Input: [152 106 143 139 131]
Output: 143
Input: [152 121 157 123 117 152]
Output: 157
Input: [102 115 123 126]
Output: 123
Input: [110 104 118 151]
Output: 118
Input: [144 122 100 111]
Output: 100
Input: [130 138 122 104 127 118 140]
Output: 122
Input: [109  98 116 143 101]
Output: 116
---
[[111 103 142 147]
 [117 114 133 120]] → 133

[[151 116 136 147 131 133 107]
 [107 109 118 152 155 124 127]] → 124

[[128 139 124 147 139 128 127]
 [126 140 153 148 140 132 134]] → 132

[[132 117 150 128]
 [132 129 124 109]] → 124

[[149 142 136 134]
 [146 140 138 150]] → 138

[[127 123 122 122]
 [124 151 145 153]] → 145

[[143 133 154 142 147]
 [153 133 144 140 151]] → 140

[[106 123 132 135 124]
 [137 114 123 153 128]] → 153
---
108,112,156,154
150,119,154,119
152,137,154,124
ans = 119

132,137,105,141
143,148,103,115
ans = 141

127,122,123,128
136,146,151,138
129,104,110,125
ans = 138

112,140,141,146
151,107,102,116
ans = 146

115,132,105,137
146,132,156,109
ans = 137

138,98,142,145
115,137,142,110
ans = 145

117,141,106,134
132,152,119,120
114,134,105,132
ans = 120
---
[[123 130 153 131 132 122 122]
 [121 139 153 131 117 124 127]
 [132 126 137 133 123 140 121]] ans = 122, 132

[[121 130 136 139 146 124 102]
 [158 124 126 104 143 146 132]] ans = 102, 158

[146 125 104 125 125 112] ans = 112, 146

[[129 133 120 112 142]
 [132 108 143 101 119]
 [141 146 110 109 138]] ans = 142, 141

[158 116 141 149 122 139] ans = 139, 158

[102 129 130 129] ans = 129, 102
---
125  141  106  128 ans = 141, 106

127  127  121  136  124
124  150  115  128  122
ans = 150, 115

128  106  148  157 ans = 157, 106

132  106  115  119
129  128  128  128
ans = 132, 106

146  152  119  101  128
153  108  140  127  118
ans = 153, 101

145  151  134  127  136  116  140 ans = 151, 116

138  121  112   99 ans = 138, 99
---
Input: [103 101 138 142 121 144 123]
Output: 103, 123

Input: [149 126 145 151]
Output: 149, 151

Input: [156 134 141 114 125 122 155]
Output: 156, 155

Input:
[[128 128 128 128 128 128 127]
 [128 128 128 128 128 128 128]
 [123 149 154 116 121 138 121]]
Output: 128, 121

Input: [134 151 120 123 115 121 143]
Output: 134, 143

Input:
[[126 132 128  99 129 128]
 [104 128 128 135 128 127]
 [143 141 129 149 130 128]]
Output: 126, 128

Input:
[[130 128 110 121 125  98 155]
 [156 103 152 144 107 144 131]]
Output: 130, 131

Input: [124 129 141 140 157 131 135]
Output: 124, 135
---
((117, 134, 121, 122), (142, 138, 99, 140)) => 122
((143, 150, 138, 117, 115), (135, 122, 136, 117, 127), (137, 147, 128, 123, 121)) => 127
((135, 120, 129, 101, 118, 122, 127), (122, 128, 141, 128, 128, 130, 136)) => 127
((133, 126, 124, 137, 127), (116, 141, 111, 118, 115), (122, 145, 105, 109, 121)) => 115
((122, 130, 152, 117, 142, 126, 128), (121, 150, 148, 116, 149, 139, 133), (138, 145, 145, 139, 141, 122, 137)) => 133
((102, 102, 117, 141, 150, 155), (154, 148, 122, 120, 113, 114), (120, 152, 119, 148, 124, 131)) => 114
((134, 133, 137, 103, 139, 155), (137, 124, 117, 136, 113, 143)) => 155
((144, 122, 114, 136, 110), (114, 147, 133, 125, 133), (153, 128, 129, 122, 117)) => 133
((120, 142, 134, 152), (139, 130, 127, 137)) => 152
((113, 121, 152, 130, 126), (140, 147, 137, 114, 133), (137, 142, 137, 113, 134)) => 133
---
[[138 112 116 126 103 128]
 [126 121 141 128 129 128]
 [128 115 144 129 132 121]] ==> 116

[[106 113 130 127 118 120 117]
 [127 123 148 146 149 102 105]
 [145 129 107 139 147 139 107]] ==> 130

[[152 137 138 132 111]
 [144 140 138 139 119]
 [137 117 138 125 129]] ==> 138

[[147 118 137 100]
 [133 130 120 130]
 [131 126 121 105]] ==> 137

[[116 122 114 121 136 130 137]
 [124 129 127 133 143 127 114]
 [127 123 119 136 149 118 136]] ==> 114

[[147 129 127 101 117 127 118]
 [152 147 124 143 139 121 132]
 [126 114 129 111 145 139 152]] ==> 127
---
[[133 133 126 126]
 [144 133 156 156]
 [114 111 135 135]] Out: 156

[[124 113 134 106 111]
 [105 147 122 136 151]] Out: 136

[[129 106 116 127 118 148]
 [135 122 130 130 118 137]
 [124 124 120 121 131 128]] Out: 118

[[132 132 143 111 149]
 [120 114 132 120 152]] Out: 120

[[150 141 143 127 118]
 [112 131 108 124 117]
 [119 123 148 125 135]] Out: 124

[[145 128 123 105]
 [140 134 128 128]] Out: 128
---
131  132  131  123  129  128  150
120  140  128  131  124  117  118
133  119  118  121  124  130  113
→ 128

121  140  140  141  118  141
146  107  107  106  148  106
149  129  131  123  136  132
→ 118

135  105  138  124  125  115
119  144  108  125  134  126
123  142  131  133  125  140
→ 125

156  132  127  147  124  121
149  121  142  146  117  120
135  110  137  144  126  132
→ 124

118  143  120  131  123  140
111  118  118  140  119  137
141  150  132  139  121  128
→ 123

119  136  117  101  128
129  133  124  104  127
125  127  124  126  123
→ 101

145  130  118  143  121  111
117  147  124  123  143  114
137  107  131  143  116  134
→ 121

144  121  130  123  155  131  120
121  119  143  112  135  108  105
108  115  127  118  101  155  150
→ 131
---
[110, 145, 119, 141, 109, 102] ⇒ 141

[[149, 134, 130, 157, 117, 132, 134],
 [128, 105, 138, 114, 144, 156, 117]] ⇒ 117

[[100, 119, 124, 112],
 [116, 126, 112, 109]] ⇒ 119

[118, 112, 156, 123] ⇒ 112

[156, 122, 143, 107, 106] ⇒ 143

[134, 139, 127, 129, 150] ⇒ 127
---
[132 114 149 130] | 149

[[144 150 124 114]
 [120 120 112 118]] | 112

[146 150 135 120] | 135

[100 127 139 137] | 139

[111 112 107 147] | 107

[[108 154 140 125]
 [111 156 124 105]
 [105 129 124 106]] | 124
---
[157 113 151 129 134 100] | 151
[151 141 134 138 137] | 134
[143 100 102 122 134 101] | 102
[105 122 143 128] | 143
[128 127 134 126 129 149] | 134
[101 105 101 139 116 117] | 101
[122 133 106 146 141 127] | 106
[129 119 156 120 126 145] | 156
[127 105 114 120] | 114
[122 115 127 132 106 128] | 127
